Below are the code and all the weights of a small trained network. Each question names an input and a target symbol and asks about switching units off, where a switched-off unit gives its printed mean instead of its output.

import numpy as np


def w(rows, s, z=0):
    codes = np.array(rows[::2]) - 128.0
    scale = np.full(codes.shape[1], s)
    scale[-1] = z or s
    return codes * scale


def f(y):
    return np.maximum(y, 0)


def softmax(a):
    e = np.exp(a - a.max(-1, keepdims=True))
    return e / e.sum(-1, keepdims=True)


def log_softmax(a):
    a = a - a.max(-1, keepdims=True)
    return a - np.log(np.exp(a).sum(-1, keepdims=True))


def net(x, mask):
    ids = ['ΔΛαεζηθμξπστφψω'.index(c) for c in x.split()]
    T = len(ids)
    res = E[ids] + P[:T]
    r = res
    for j in range(2):
        rows = slice(2 * j, 2 * j + 2)
        q, k, v = (r @ M[0][rows].T for M in (Q, K, V))
        z = softmax(np.where(np.tri(T) > 0, q @ k.T / 2**0.5, -1e9)) @ v
        o = O[0][rows]
        res = res + np.where(mask[j], z, o[:, -1]) @ o[:, :-1]
    y = f(res @ A[0][:, :-1].T + A[0][:, -1])
    res = res + np.where(mask[2:14], y, B[0][:, -1]) @ B[0][:, :-1]
    return log_softmax(res[-1] @ U[:, :-1].T + U[:, -1])


Q, K, V, O, A, B = {}, {}, {}, {}, {}, {}
E = w([
[115,127,130,145],'Δ',
[116,127,130,144],'Λ',
[114,129,129,142],'α',
[54,161,115,124],'ε',
[122,127,131,140],'ζ',
[91,92,98,250],'η',
[91,187,175,77],'θ',
[161,69,107,101],'μ',
[120,88,110,108],'ξ',
[167,113,148,233],'π',
[168,93,134,235],'σ',
[189,126,170,42],'τ',
[199,67,124,111],'φ',
[179,168,201,161],'ψ',
[204,143,189,135],'ω',
],0.013)
P = w([
[145,180,25,200],'0',
[124,117,122,117],'1',
[114,78,151,117],'2',
[113,69,178,108],'3',
[107,55,204,105],'4',
[108,44,224,97],'5',
[101,38,239,94],'6',
[97,38,254,95],'7',
],0.0059)
Q[0] = w([
[39,233,85,54],'H1',
[104,115,56,212],'H1',
[114,191,133,113],'H2',
[146,105,36,254],'H2',
],0.037)
K[0] = w([
[10,156,18,70],'H1',
[231,205,68,212],'H1',
[47,136,131,130],'H2',
[185,225,1,127],'H2',
],0.027)
V[0] = w([
[116,110,198,212],'H1',
[188,59,104,118],'H1',
[3,60,49,137],'H2',
[204,3,56,98],'H2',
],0.019)
O[0] = w([
[37,98,84,159,253],'H1',
[168,157,111,194,117],'H1',
[59,25,206,136,158],'H2',
[210,8,96,99,81],'H2',
],0.015,0.0058)
A[0] = w([
[172,41,98,64,45],'N1',
[161,94,161,15,103],'N2',
[147,115,109,253,127],'N3',
[162,100,39,89,110],'N4',
[122,164,71,45,55],'N5',
[97,99,91,251,112],'N6',
[167,39,94,143,193],'N7',
[166,105,198,249,57],'N8',
[91,123,16,177,70],'N9',
[187,100,135,147,4],'N10',
[178,148,70,109,145],'N11',
[145,90,143,192,116],'N12',
],0.011,0.005)
B[0] = w([
[7,73,30,160,210],'N1',
[217,193,134,191,168],'N2',
[149,100,107,20,222],'N3',
[135,197,101,19,208],'N4',
[165,67,120,215,169],'N5',
[150,201,225,125,251],'N6',
[236,187,190,200,247],'N7',
[45,109,48,180,183],'N8',
[153,72,17,162,225],'N9',
[125,21,185,104,171],'N10',
[13,124,225,79,201],'N11',
[148,79,161,75,191],'N12',
],0.016)
U = w([
[135,137,148,113,119],'Δ',
[137,132,148,112,91],'Λ',
[140,139,151,107,194],'α',
[28,71,149,128,110],'ε',
[145,144,150,112,164],'ζ',
[167,144,228,141,17],'η',
[147,254,156,148,247],'θ',
[135,73,133,134,125],'μ',
[151,112,157,199,98],'ξ',
[172,160,126,101,194],'π',
[211,182,151,118,217],'σ',
[166,182,181,34,45],'τ',
[129,71,133,62,35],'φ',
[90,126,56,142,202],'ψ',
[92,139,86,45,4],'ω',
],0.0051,0.0025)

Each question gives the input, a string of symbols that net reads in full, and the target symbol t.
The units are the heads (2 rows each of Q, K, V and O) and the neurons (one row each of A and B). Each row of codes is followed by its name. A weight is (code - 128) times the scale printed after its matrix; where a second scale follows, it is the last column's (O, A, B and U).
mask holds one flag per unit, heads first, then neurons. A switched-off unit (its flag False) gives its mean, the last column of its rows in O or B, instead of its output. The means were averaged over made-up inputs and are rounded, as every weight is.
A unit's drop is (log p(t) with every unit on - log p(t) with that unit switched off) / (log p(t) with every unit on - log p(t) with every unit switched off).
The circuit of an input: a set's keep is (log p(t) with only the set's units on - log p(t) with every unit switched off) / (log p(t) with every unit on - log p(t) with every unit switched off). Starting from the 12 units with the biggest drops (on a tie, the unit counted first), units are removed one at a time, each time the one whose removal leaves the highest keep (on an exact tie, the one counted first), for as long as the keep stays at least 0.8.
circuit, biggest first: the units of the circuit, biggest drop first
unit that matters most: the unit with the biggest drop
k most important neurons: the k neurons with the biggest drops, biggest first
heads that matter: for each layer, one digit per head in row order, 1 if its drop is at least 0.15 and else 0, layers parted by /
input ε η η ε θ ψ ψ ε, target θ: heads that matter : 11
input η α ε ψ π, target η: unit that matters most : N6
input μ ζ ε Δ Λ ω η ξ, target ω: circuit, biggest first : (H2 N4 N7)
input ε φ ξ, target φ: 4 most important neurons : (N1 N10 N4 N11)
input η ε θ σ, target η: circuit, biggest first : (N6 H2 H1)
input ψ ψ Λ, target ψ: heads that matter : 01
input θ τ θ η ε μ θ μ, target μ: circuit, biggest first : (N1 N7 H2 N10)
input ξ α π, target ξ: circuit, biggest first : (N7 H2 N8)
input ε φ η Λ θ τ ε ξ, target τ: 4 most important neurons : (N4 N11 N9 N7)
input Λ η η μ, target μ: heads that matter : 11
input θ α ε Λ Δ π, target θ: heads that matter : 01
input ε η α, target ε: 3 most important neurons : (N7 N2 N4)
input ξ η α ω, target ω: 4 most important neurons : (N7 N11 N4 N6)
input θ ε τ ε φ α, target φ: circuit, biggest first : (H2 N10)
input ξ ε ε θ ε σ, target ξ: heads that matter : 01
input ε Δ η ξ, target ξ: unit that matters most : N7
input σ Λ α, target σ: 3 most important neurons : (N1 N6 N11)
input ε τ η, target ε: 2 most important neurons : (N7 N8)
input θ α Δ, target θ: circuit, biggest first : (H2 N10)
input φ σ η, target φ: unit that matters most : N1
input ε ξ θ ω μ, target ω: circuit, biggest first : (H2 N4 N6)
input η Δ Λ, target η: circuit, biggest first : (H2 N1 N9)
input τ σ ξ ε η φ η, target τ: circuit, biggest first : (N6 N3 H1)
input τ ε ε ε θ σ, target τ: 2 most important neurons : (N6 N3)
input ε μ α π σ, target ε: 2 most important neurons : (N8 N7)
input η π θ α θ ω η, target η: 4 most important neurons : (N6 N7 N1 N12)
input μ π ε η, target μ: 3 most important neurons : (N1 N7 N9)
input φ φ ε τ ζ, target τ: circuit, biggest first : (H2 N4 N11)
input ψ μ φ σ, target ψ: 2 most important neurons : (N9 N7)
input ψ Λ η, target ψ: 2 most important neurons : (N9 N7)
